Look-ups in named tables: a row name and a column name give one cell, copied from the table.

Table Nof
fields: Vur, Lon
Gugesop: [0.837, -0.590]
Reg: [-0.652, -0.774]
Mal: [-0.696, -0.684]

What is the Lon of Reg in Nof? -0.774
What is the Lon of Gugesop in Nof? -0.590
What is the Vur of Reg in Nof? -0.652
What is the Vur of Gugesop in Nof? 0.837
What is the Lon of Mal in Nof? -0.684
What is the Vur of Mal in Nof? -0.696
Row with the largest Vur: Gugesop

Table Pobom
|  | Tepo | Tono | Bivo | Todol | Voleri | Mevofud | Gimimo | Vep | Kaz |
|---|---|---|---|---|---|---|---|---|---|
| Las | 26 | 26 | 20 | 27 | 36 | 30 | 31 | 23 | 58 |
| Vef | 4 | 49 | 36 | 44 | 42 | 18 | 26 | 43 | 64 |
| Rom | 63 | 36 | 5 | 33 | 17 | 39 | 43 | 17 | 28 |
| Zasi | 54 | 80 | 74 | 20 | 50 | 85 | 24 | 41 | 50 |
| Rul | 44 | 26 | 54 | 23 | 67 | 18 | 47 | 63 | 15 |

What is the Tepo of Las in Pobom? 26
What is the Vep of Rom in Pobom? 17
What is the Todol of Zasi in Pobom? 20
What is the Kaz of Zasi in Pobom? 50
What is the Gimimo of Rom in Pobom? 43
What is the Vep of Zasi in Pobom? 41

Table Beni
fields: Sumagig, Zek, Lazetud, Pobi, Vem
Vitib: [-302, 4889, -2914, 2804, 2244]
Tus: [-3016, 1865, -3881, -298, 5147]
Sugul: [-552, -2771, -2335, 488, -7131]
Nonuli: [7159, 1206, -3362, 3538, 1831]

Tus, Sumagig: -3016
Tus, Vem: 5147
Tus, Zek: 1865
Sugul, Zek: -2771
Nonuli, Vem: 1831
Vitib, Pobi: 2804
Vitib, Sumagig: -302
Sugul, Lazetud: -2335
Nonuli, Zek: 1206
Sugul, Pobi: 488
Tus, Lazetud: -3881
Vitib, Vem: 2244
Nonuli, Lazetud: -3362
Vitib, Lazetud: -2914
Nonuli, Pobi: 3538
Nonuli, Sumagig: 7159
Sugul, Sumagig: -552
Tus, Pobi: -298
Vitib, Zek: 4889
Row with the largest Sumagig: Nonuli

Miruve:
	Zekager	Kini	Bav	Gutugip
Kimod	-0.6	0.3	0.1	0.0
Meliziv	-0.2	0.6	0.5	0.9
Begiro	-0.2	-0.7	-0.6	0.0

What is the Kini of Meliziv in Miruve? 0.6
What is the Kini of Kimod in Miruve? 0.3
What is the Zekager of Kimod in Miruve? -0.6
What is the Gutugip of Meliziv in Miruve? 0.9
What is the Kini of Begiro in Miruve? -0.7
What is the Bav of Meliziv in Miruve? 0.5
What is the Bav of Begiro in Miruve? -0.6
What is the Zekager of Meliziv in Miruve? -0.2
What is the Gutugip of Begiro in Miruve? 0.0
What is the Zekager of Begiro in Miruve? -0.2
What is the Bav of Kimod in Miruve? 0.1
What is the Gutugip of Kimod in Miruve? 0.0

Table Kot
	Tulapo	Zop	Nesez	Bag	Tobakol	Femosi	Fitof
Pes	4.5	3.8	1.9	3.5	3.9	5.1	1.8
Ladopa	4.2	3.5	6.4	6.9	4.9	3.4	4.1
Zin	6.0	3.6	5.5	7.4	4.2	3.8	4.6
Limefup	5.5	3.2	4.5	7.1	3.7	4.3	5.0
Lag	4.4	3.6	1.0	3.8	3.8	4.5	1.6
Puv	3.5	3.2	7.5	5.3	4.5	5.1	5.8
Ninoz	5.3	6.1	4.0	2.0	5.8	4.1	5.2
Notosur	4.4	4.0	2.5	3.3	4.0	4.7	1.7
Tutavi	3.0	2.3	5.0	5.7	3.7	4.8	2.7
Kolob	4.3	4.4	1.1	2.9	4.2	4.3	2.3
Bam	5.8	6.3	2.9	1.8	4.4	3.6	4.8

What is the Fitof of Tutavi in Kot? 2.7
What is the Zop of Ladopa in Kot? 3.5
What is the Tulapo of Pes in Kot? 4.5
What is the Femosi of Bam in Kot? 3.6
What is the Fitof of Zin in Kot? 4.6
What is the Tobakol of Tutavi in Kot? 3.7
What is the Bag of Lag in Kot? 3.8
What is the Zop of Bam in Kot? 6.3
What is the Tulapo of Bam in Kot? 5.8
What is the Zop of Lag in Kot? 3.6
What is the Nesez of Tutavi in Kot? 5.0

Table Bapes
cols = Bof, Genizak, Gese, Denemu, Fadu, Sado, Tifubim, Mov, Gid, Sov
Vano: [-0.77, -2.05, -0.09, -1.78, -1.50, -1.31, -3.56, -6.19, 1.15, -2.13]
Fep: [-6.02, -4.43, -2.03, 6.45, -2.12, -5.19, 4.94, -1.47, 0.02, -3.68]
Pud: [-2.03, -3.38, -5.22, -1.94, -4.98, -1.75, -1.87, -6.17, -1.81, 0.15]
Kav: [-3.79, -3.23, 0.07, -3.59, -0.78, -0.09, -2.84, -5.75, -2.01, -1.92]
Gok: [0.22, -4.76, -5.49, -5.22, -6.44, -2.31, -0.77, -3.27, -5.40, -1.63]
Voka: [-3.89, -1.16, -0.42, 6.51, -1.24, -3.89, 1.50, 1.60, -0.76, -3.12]
Mopib: [1.04, -0.11, 1.29, -5.23, -7.10, -1.75, -2.24, -8.38, 2.03, 2.86]
Rap: [-3.38, -4.88, 2.53, 3.94, -0.84, -5.24, 2.98, -0.23, -0.93, 1.67]
Bik: [-5.16, -9.33, 3.59, 6.62, -3.37, -4.90, 1.81, -0.30, -0.35, -3.02]
Nifulo: [3.05, -1.59, -5.56, -7.09, -4.98, -0.12, -3.60, -5.41, -0.03, 2.62]
Gigev: [-1.94, -1.02, 0.64, 0.60, -1.38, -4.86, -2.40, -1.98, -2.82, -2.30]

Gok, Mov => -3.27
Vano, Sado => -1.31
Rap, Gid => -0.93
Nifulo, Mov => -5.41
Vano, Sov => -2.13
Kav, Mov => -5.75
Vano, Gese => -0.09
Gigev, Denemu => 0.60
Gigev, Sov => -2.30
Gok, Denemu => -5.22
Kav, Sado => -0.09
Fep, Genizak => -4.43
Rap, Fadu => -0.84

